Each row of numbers stands for one node and depends on some of the facts below. Use the named rows to name the rest.

How the nodes are related:
<1003> (draflik <799> <1058>) (ridur a)
<1008> (draflik <83>) (ridur d)
<1015> (draflik <1465> <566>) (ridur d)
<1028> (draflik <83> <1232>) (ridur a)
<1035> (ridur b)
<1037> (draflik <398>) (ridur d)
<1042> (draflik <814> <398>) (ridur e)
<1047> (draflik <1015>) (grelem <889>) (ridur a)
<1055> (draflik <1306>) (ridur e)
<1058> (grelem <179>) (ridur a)
<1077> (grelem <67>) (ridur c)
<1097> (draflik <83> <398>) (grelem <797>) (ridur a)
<1103> (draflik <1223>) (grelem <445>) (ridur c)
<1114> (draflik <1042> <454> <318> <1281> <566>) (grelem <118>) (ridur a)
<111> (grelem <738>) (ridur a)
<1132> (draflik <166> <1055>) (ridur a)
<1136> (draflik <1055>) (ridur c)
<1139> (draflik <83> <166>) (ridur c)
<1182> (ridur b)
<1186> (grelem <643>) (ridur f)
<118> (draflik <97> <402>) (ridur d)
<1199> (draflik <1306> <358>) (ridur b)
<1214> (grelem <28>) (ridur b)
<1221> (grelem <97>) (ridur a)
<1223> (draflik <566>) (ridur b)
<1232> (draflik <814> <70>) (ridur d)
<1245> (draflik <814>) (ridur c)
<1246> (draflik <83> <1465> <358>) (ridur a)
<1253> (draflik <862> <1410>) (grelem <118>) (ridur d)
<1272> (grelem <850>) (ridur a)
<1275> (draflik <54>) (grelem <75>) (ridur b)
<1276> (ridur b)
<1281> (draflik <824>) (ridur f)
<1306> (draflik <1410>) (ridur a)
<1328> (draflik <1223>) (ridur c)
<1340> (ridur a)
<1344> (grelem <1132>) (ridur a)
<1359> (ridur c)
<1380> (grelem <797>) (ridur d)
<1385> (grelem <1276>) (ridur a)
<1387> (draflik <1306>) (grelem <1454>) (ridur a)
<1398> (draflik <650>) (ridur a)
<1403> (draflik <1465> <890>) (ridur b)
<1410> (draflik <83>) (grelem <118>) (ridur a)
<1412> (draflik <398>) (grelem <97>) (ridur a)
<1414> (grelem <118>) (ridur f)
<1415> (draflik <722> <358>) (ridur a)
<1432> (draflik <1306> <358>) (grelem <83>) (ridur a)
<1438> (draflik <1223>) (ridur b)
<1454> (draflik <814> <1432>) (ridur c)
<1457> (draflik <602>) (ridur a)
<1465> (draflik <1306>) (ridur a)
<148> (draflik <1410> <1432> <68>) (grelem <584>) (ridur a)
<160> (ridur d)
<166> (ridur b)
<179> (draflik <1412>) (grelem <244>) (ridur a)
<186> (ridur d)
<202> (draflik <814>) (ridur b)
<207> (grelem <252>) (ridur a)
<216> (grelem <722>) (ridur d)
<232> (draflik <318>) (ridur b)
<244> (draflik <1047> <814>) (ridur a)
<252> (draflik <276> <566>) (ridur b)
<276> (draflik <398> <1403>) (ridur d)
<284> (ridur e)
<28> (ridur a)
<30> (grelem <722>) (ridur e)
<318> (grelem <1306>) (ridur a)
<326> (draflik <748> <975>) (ridur f)
<33> (draflik <54> <358>) (ridur c)
<358> (ridur a)
<359> (draflik <68>) (ridur c)
<374> (draflik <402>) (ridur a)
<376> (grelem <842>) (ridur a)
<384> (draflik <733>) (grelem <67>) (ridur a)
<393> (grelem <83>) (ridur b)
<396> (draflik <1398> <1281>) (ridur c)
<398> (draflik <54>) (grelem <445>) (ridur c)
<402> (draflik <54>) (ridur b)
<416> (ridur d)
<436> (draflik <602> <402> <890>) (grelem <67>) (ridur d)
<445> (ridur f)
<446> (draflik <799>) (ridur b)
<454> (draflik <814> <890>) (ridur a)
<464> (grelem <67>) (ridur b)
<503> (draflik <1042> <824>) (ridur f)
<507> (draflik <1410>) (ridur b)
<522> (draflik <402>) (grelem <118>) (ridur a)
<524> (grelem <601>) (ridur f)
<54> (draflik <1410>) (grelem <97>) (ridur a)
<566> (draflik <83> <1410>) (ridur e)
<584> (draflik <83>) (ridur a)
<585> (draflik <1465>) (ridur a)
<591> (draflik <824>) (ridur b)
<5> (draflik <862> <1136>) (grelem <1103>) (ridur a)
<601> (ridur a)
<602> (draflik <890>) (ridur b)
<614> (grelem <889>) (ridur e)
<617> (draflik <1414> <1344>) (ridur a)
<624> (draflik <1139> <70>) (ridur a)
<641> (grelem <67>) (ridur f)
<643> (draflik <83> <797> <1410>) (grelem <118>) (ridur d)
<650> (draflik <1199> <436>) (ridur a)
<65> (draflik <1306>) (ridur d)
<67> (ridur a)
<682> (draflik <1306>) (grelem <97>) (ridur b)
<687> (draflik <1058>) (ridur a)
<68> (draflik <1410> <1199>) (grelem <67>) (ridur e)
<699> (draflik <83> <54> <166>) (ridur a)
<70> (ridur f)
<710> (draflik <83>) (ridur c)
<722> (draflik <1182>) (ridur e)
<725> (draflik <54> <814> <1232>) (grelem <566>) (ridur c)
<733> (ridur d)
<738> (grelem <232>) (ridur a)
<748> (grelem <765>) (ridur c)
<75> (ridur c)
<765> (ridur a)
<772> (draflik <1015> <1132>) (grelem <601>) (ridur f)
<797> (draflik <1223> <252>) (ridur d)
<799> (draflik <814> <166>) (grelem <1132>) (ridur f)
<814> (grelem <67>) (ridur b)
<824> (ridur d)
<825> (draflik <54>) (ridur e)
<83> (ridur c)
<842> (draflik <83> <733> <202> <318> <710>) (grelem <1306>) (ridur a)
<850> (draflik <772> <814> <1058>) (ridur b)
<862> (grelem <67>) (ridur a)
<889> (draflik <772>) (ridur d)
<890> (draflik <83> <1410>) (ridur a)
<906> (draflik <1465>) (ridur a)
<919> (grelem <244>) (ridur a)
<930> (draflik <710>) (ridur b)
<934> (grelem <232>) (ridur e)
<943> (draflik <1199>) (ridur c)
<960> (ridur f)
<975> (draflik <97> <1281>) (grelem <1136>) (ridur b)
<97> (draflik <83> <1223> <1328>) (ridur a)

Some rows with their names:
<67>: [ -8 -16 -37  28  11  12  39 -48  44 -16  13 -29   1  -6   7  43  19   8
  35  28  -3  60   2 -42   2   7 -43  18 -11 -16  28   8  27  39  11  11
  89]
<814>: [ 41 -21  -2  11 -10   1  27 -21  19 -12 -14  49 -24  21  -1  26 -15   2
  -6  37  -5  31 -31  -8  -5 -18 -44 -13  47   4  -1 -16  50  21  29  25
  11]
<384>: [ 40 -24  -2  25  -4  18  22 -23   1 -20   8  13  -6   6  11   8  13   7
  22  18   7  32   9  11 -25  19 -40  11  63 -12   2  11  40  11  48   8
  14]
<358>: [  1   3 -29  -2 -17 -20 -22  -7 -12   1 -14   6   4  12 -29   1 -17  -1
 -10   6  19   1  10 -21   8  -4  -7 -23  -7  18  39  16   5  12  -7  -6
   6]
<118>: [ -5   3 -56  27 -17  17  21  15  -1  26  66 -35 -18 -21   3  17 -10 -31
   2 -12 -33  40 -17 -55   2  37  70   5 -66 -40  36 -10 -44   1 -36 -43
  21]
<507>: [-12  11 -14  21 -14  -9 -18  19  -8 -13  19   4 -12  14 -20 -13   6   0
   4  -7   7   5 -24 -11   2  -8   5 -12   3  -1  13  -3   8   8   7  13
   2]
<682>: [-14  21  -7 -38 -33  22 -26  24  -2 -47  14  -7   1  18 -51  -3   2  40
 -31 -26  53  26 -16  21   1 -26   9 -38  17 -33 -30 -57  28  12 -16   9
 -11]
<1398>: [ -3  11 -20  10 -14  -8 -18   0 -16  -2   4  -4   5  11 -15  -1  -2   7
   3  -5  19   2  10 -12   2   5  -3 -17   8   7  32  21   1   6   1  -6
   5]
<650>: [ -4  10 -15   8 -13  -9 -21   4 -17  -6   6 -11   3   8 -16 -11   3   3
  10  -2  19   5   9 -13  -1   9  -2 -14   6   5  29  15   3   2   4  -4
   6]
<1272>: [ -3  -6   0   5 -18   8 -22 -14 -21   0  -1   1  15  11  -4  -1   1  -8
  13 -14  16   2  23   9  -2  -9   4 -12  36 -11  32  27   2  17  19   2
 -15]
<1132>: [-28  27  -5  13 -19 -16  -7 -12 -15 -12  10 -31   6   4  -5 -10   4  -3
  23   8  -2  20  -2 -34   3   7  11 -17 -21   6  28  17 -11   8 -17   3
  32]
<376>: [ -4  -1   5   9 -19   6 -28 -12 -23   4  -5   6  13  12  -1  -7   2 -12
  14 -13  17  -2  22   8  -4 -11  -1 -11  36  -7  36  33  -2  15  21   3
 -19]
<232>: [-35  25  -8  29  -7  -3 -12   8   0  -5  25 -12  -9  17  -7   1   7   2
  16  -2  -5   7 -26 -31   9 -20  11 -14  -5  -3  22  12  -5  14 -14  17
  28]
<1182>: [-14   0 -17   2  -5  -6 -23   3   7   4  -5  15  -4  19 -22  15  -4  -5
   1  -4  21   6 -17 -24  18 -24 -10 -15  -2   1  35 -14   5  17   9  11
  -1]
<359>: [-13  21   6 -16   2  12  -4   1 -19  12  22   4 -30   3 -15   7  -5  -4
  -2  12   9   5   8   5   0  24   1  -5 -56  -5  16  -8   2  -5  28  14
 -22]
<1465>: [ -4   4 -24   3 -20 -16 -18  -6 -18  -3  -6  -5   3   9 -23  -9 -11  -6
  -4   3  12   3   5 -18   0   2  -1 -21  -1  14  29  16   9  11  -3  -5
   6]
<75>: [-31  17  10 -19   2  24   0 -20  -7  23  22  -5 -20   3  -2  26  -2 -11
   6   9   3  11  15  -1   9  -3   6  -1 -63 -20  31   5  -4  16  19  17
  -5]
<1028>: [-10  21   6  14 -25  -1  -7   0 -27 -13  15 -18   3   8  -1 -21   9   0
  19  -2   1  13   0  -6 -14  11  14 -17  17  -1  16  19  -4   1  -3   0
   8]
<591>: [-12  19   0  23  -5  12 -17  15  -2   0  22  10 -10  25   0  15   1  14
   8 -14  10  -3 -22 -11  13 -22   4 -18  36  -5  25   3   2   7   3  11
   5]
<1139>: [-15  29  16 -15 -10  13   3  -4 -24  11  24   0 -31   5  -5   2  -6  -7
   0  19  -6   6   2   9  -6  16  13 -13 -52 -11   7   1   1  -4  18  15
 -20]

Name these rows:
No name comes twice in this set of rows, the named rows included.
[ 37 -18 -27  14 -32  17   5  24 -30  26  46   6 -16 -13  -1  -5 -15 -39
  -6 -20 -11  20   1  -5 -14  38  56  -1 -13 -40  25 -19 -28 -13   9 -39
 -44]  <1253>
[  1  15  13 -15  -1  28 -11  -6 -21  29  18  26 -34  16  -6  23 -20   0
 -19   1   6 -16  20  26  -2  -1   6 -11 -14 -15  25  19  11   0  27  13
 -39]  <748>
[ -8  16   0  19 -17  -7 -18   1 -28  -6  12  -8   3  11  -9 -16   5  -2
  18  -7   5  -2  10  -5  -5   7   4 -13  17   3  26  30  -2   4   3   2
   3]  <179>
[ 27 -38  -9  21   4  21  14 -18  29 -12   3  36 -15  12   2  28  12  -1
  17  11  13  34 -14   5  -5 -10 -48  16  52 -21   7 -17  47  24  58  25
   5]  <464>
[-33  10 -12  13 -12   1 -13 -20  -1   2   7 -24  14   7  -1   9   8  -6
  21  -7   6  18  14 -26   8 -10   7  -9 -12  -6  43  31 -10  26 -10   3
  29]  <601>
[ -4   9  -3  17 -14  -5 -23  23 -16 -11  13  14 -12  17 -19 -15   4  -1
   5  -8  11  -3 -19  -4  -2  -9   4 -15  26  -3   8  -4  11   3  14  14
 -18]  <1275>
[-15  22  13  12 -19  -5  -5   5  -8  -8  12   3  -8  20  -4  -3  -1   0
  11   5  -1  15 -30 -19   2 -22  14 -28   9  -1  15  -8   0   9  -9  15
   4]  <202>
[ 34 -13 -20   5  22   9  47  -5  24  -9  -7  41 -23   3   2  22  -1  -7
   3  16  29  29  -5  19 -16  18 -44  23  11   4  -3 -14  48   0  59  23
   4]  <68>
[-45  28 -20  -8  18  -4  15  -6  20   9  -2  -1   3   9  -4  22  -6 -15
  14  -8  28  17   1 -18  14 -10   0   3 -62   9  41   0  -9   6  -1  14
  21]  <722>
[-26  23  -1 -17   0   4   0  -8 -11  14  19  -5 -29   2 -18  11  -7  -7
  -4  23   2  12   5 -12   6  13   2  -8 -81  -3  21  -4   1   2  11  16
  -2]  <1136>
[  6  12   1   5 -26  -9 -19   0 -33  -5   0   2   5  13 -12 -19  -3  -5
   6  -5  13  -1  10   1  -5   5   3 -20  24   4  20  23   3   3  10  -1
 -16]  <1047>
[-16  21 -16  22 -17  -9 -11   1 -16 -12  18 -26   2   4 -12 -15   5   2
  14  -3   2   9   3 -17  -4  11  12 -13  -5  -1  23  27  -1   7 -14   0
  27]  <584>
[-12  11   3 -45 -39  41 -21 -11 -11 -35   4 -21  21  12 -30   8   0  34
 -23 -38  53  31  26  34  -3 -30  10 -38  39 -45  -5 -21  18  24 -17  -3
  -8]  <1221>

Now the same nodes, written a new way:
Some nodes and their rows:
<614>: [-12   4 -11 -13  11  12   0  22   1 -29  -4  26   1]
<252>: [ 23 -16 -11  -2   5  -3   6  -2  23  15  18  13  -5]
<814>: [-29  -7  18 -61  65 -32  28   9  37  10 -49 -12  10]
<1132>: [ 21 -24 -12  28  13 -12  12  -8  13  -2  10  21  -7]
<522>: [-53  27 -25  20   3 -18  -1  38 -26   4  10 -39 -48]
<1412>: [-26  30  -2  -4 -11   4  13  20  13 -22  -2  38  20]
<641>: [-29  -8  44 -60  78 -15  13  10  17  18 -21 -20  24]
<1042>: [  3  -9 -22  -4   6  -8  10  15   3  -6 -10  30  -5]
<738>: [ -5 -10   0   9  11   2   1   5  10 -25   9  26   0]
<1432>: [-16  20  -3   8   5   5  19  14  11 -16  -1  21   8]
<118>: [ -3 -36 -12  50  10 -34  -8   9  -8  49  55 -58 -68]
<825>: [  8  -2 -22   1  13   2  12  13   0  -6  -5  23  -2]
<83>: [ 10 -42  -6  28   9  -7  30   4  34  -1   3  24 -20]
<179>: [ -1   0  -8  14   6  -6   8   4   6 -10   6  25   5]
<398>: [-22   6   1   4  -1   1  22  21  17  -8  -5  28   7]
<650>: [ 0  5 -7 16 12 -1 14  4  8 -9  3 17  2]
<850>: [ 23 -17 -12  -7   4 -14  -4  -2  14  16  20  15  -1]
<75>: [  6 -31   3  19  18  -3   3   2   7 -13  15  22  -6]
<1328>: [-6 -7 -2 13  8 -6 15 11  9 -4  4 21  4]
<318>: [-22   6  -3  -1  -2  -6  15  17  20 -17  -7  30   3]

Which node is each row?
No name comes twice in this set of rows, the named rows included.
[-5 -5  0 13 11 -7  8  7  0 -4  8 21  9]  <396>
[-4 -5 -3 15  6 -3 14  8  6 -4  9 25 10]  <1103>
[  4  -5  -6 -18   3  -8  -7   7  15   5  13  14   1]  <591>
[ -4  -2 -10  13   8 -14  11   6   9  -6   0  23   4]  <454>
[ -9  -9  -3  12   6 -13   9   9   3   0   5  25   7]  <1245>
[-24   3   6  -2   8   8   3  16  11 -32   0  24   2]  <1344>
[-5  2 20 12  5  0 14  3 23 17 28  3 11]  <65>
[ -6  -4  -4  14  11   5  25   9  25 -15  -3  17 -11]  <358>
[ 17 -37  -5  24  20  -6  -2  -4  11 -17  16  21 -11]  <601>
[-52  26 -28  18   0 -27  -9  35 -35   8  12 -37 -42]  <1114>
[-15   7  15 -21  -6   8  13  23  22  20  19  15  14]  <772>
[ -8  14  -4 -25  -3  -3  -1  15  18   4   7  17   7]  <975>
[  4  -3  -8 -17   0 -10  -2   6  15  11  11  14   2]  <446>
[ 18 -22 -26  10  13  -3  17   8  12  -3  -3  25 -13]  <566>
[-22  -1  25 -62  78 -20   9   2  17  -1 -33 -18  17]  <464>

